Group and class of each row
[  8   1 -13   7  -1  -7   8  14   8  -9   7  -4 -28   6  -2  10  15  -5
   5   0 -13   4   2 -14  -4  -2  -2   2  -2 -13  31 -21   0   9   8   3
 -11 -13 -16  20   0  -3 -21  -4 -13  12   5  26 -26  -2  -5   6   4  -8
   5   0  -1   0  18   0  11  10  -9   9]
gem meto
[  3  -2  -6   6   2  -3   4   7   8   4   6   4 -13   4  -2   4  12   4
   2  10 -11   4 -12   6   7   0  -2   5  -8  -9  20 -14   1   8   0  -4
  -5   7 -13  11 -10   0 -11  -5   3  11   9   5 -20   7  -2   3   0 -14
  -7  -3   5  14  -1  -3   4  -1  -6   1]
Pid keran
[ -6  -3 -10   9  -6   2   4  -2   6  -3   0   1  -2   1  -3   3   7 -14
   2   2  -3  -1   2 -14   7   2  -4   0   1   1   2  -9  -1  -4  -3   1
  -4 -10  -5  11   0   5  -1   0  -7  -6 -10  13 -16   9   3   2   8   3
   8  -7  -5   1   1  -5  -3   2  -8   7]
nikeb Beg
[ -9  11 -19  15   0   6  15  -2  15 -15   5   2   2   4  -1  11  12 -15
   8   6  -7  -3  -2 -23  18   4  -8   8   8  -9   7 -15   0  15   6  11
  -3 -18 -11  18  -5  -9  -7   5 -23   5  -2  27 -21  16  12  10   2  -3
  17  -5  -3   4   4   0   2   0 -19  28]
nikeb bagif
[-15   5 -17   3  -4  -5  16   5  16 -12  12   6 -14   0  -3  19  19   6
   3  12  -7   2  10  -3  35   2  -4  12 -21 -18  25 -30  -1  14 -13   1
  -7 -12  -5  22 -19 -24  -8 -15   2   1   0  29 -16  16  13  30   6  -1
  -1  -7   9  10  -2 -12  -3  -8 -12  21]
nikeb bagif
[ 22   3  -1   1   2  -8  -2   8  -2 -20  11   2 -26   4   2  -5   1  -4
  -7  -9 -15  -4 -12  -5 -16  -4  -7  -1  11  -9  23   1  -2  13   8   1
   0  14 -22   5  -6  -7 -11   4  -4  11   5  -5  -8 -10 -13  -2  -5  -5
   3   5   0   7  11   4   6   5  -3  -3]
Pid fodek
[  6  -6 -13  -4  -9 -11  -1   7  11   3   8   4 -33   6  -4   3  20  -4
  -7  11 -14   4  -1  -4   0  -6  -1   0 -10   1  40 -24  -5   9   1   0
 -13   3 -20  22  -7  -6 -19  -2  -4  10   4  17 -24   2  -1  13   9  -7
  -5  -1   3  14   9  -9   0   4  -8  -5]
gem lirat
[-15   8 -17  17  -5   6  21  -2   7 -10   2  -2   2  -1  -4  19   8 -15
  12  10   4  -1   9 -22  28   4  -7   5   3 -11   0 -15  -3  -5  -2   5
  -1 -20   1  14  -8  -6  -5  -6 -14   6   0  26 -26  10   8   8   3   4
  13  -9  -1 -17   8  -4  -7  -1  -7  30]
nikeb bagif
[  6   9 -11  -7   4  -9  -1  -4   5 -16   9   6  -8   0   5  -4   8   7
 -10   2 -10   1 -10   3   8  -3   1   8   2 -10  21  -7   2  29   7   1
  -4   3 -11   6 -10 -21  -4   1  -5   8   2   6   3   7   5  11  -2  -8
   9   3   3  14   4   0   6  -3  -8   4]
rog Mosa
[-12   2 -18   5  -2   6   9  -2  10  -7   3   4   5  -1  -5  13  11  -3
   3   7  -1  -3   0  -7  28   3  -4   5  -6  -5   7 -13   0   8  -9   2
  -2 -11   1  14  -7  -7   4  -3  -4  -8  -5  18  -9  17  19  13   3   0
   3  -5   1   8 -14  -7  -6  -7 -11  10]
nikeb bagif
[-11  18  -8  21  -2   2  29  10  -1 -29   5  -6  -4   1  -1  26   3 -11
  15  -1   3 -11  14 -42  20   6  -6  14   4 -20 -14 -12  -3  -2   6   4
   6 -14   1   3  -8 -11   5 -11 -22   2   1  26 -20   2   4  -1  -4  10
  24  -7  -5 -25   5  -2 -11  -2  -4  33]
nikeb bagif
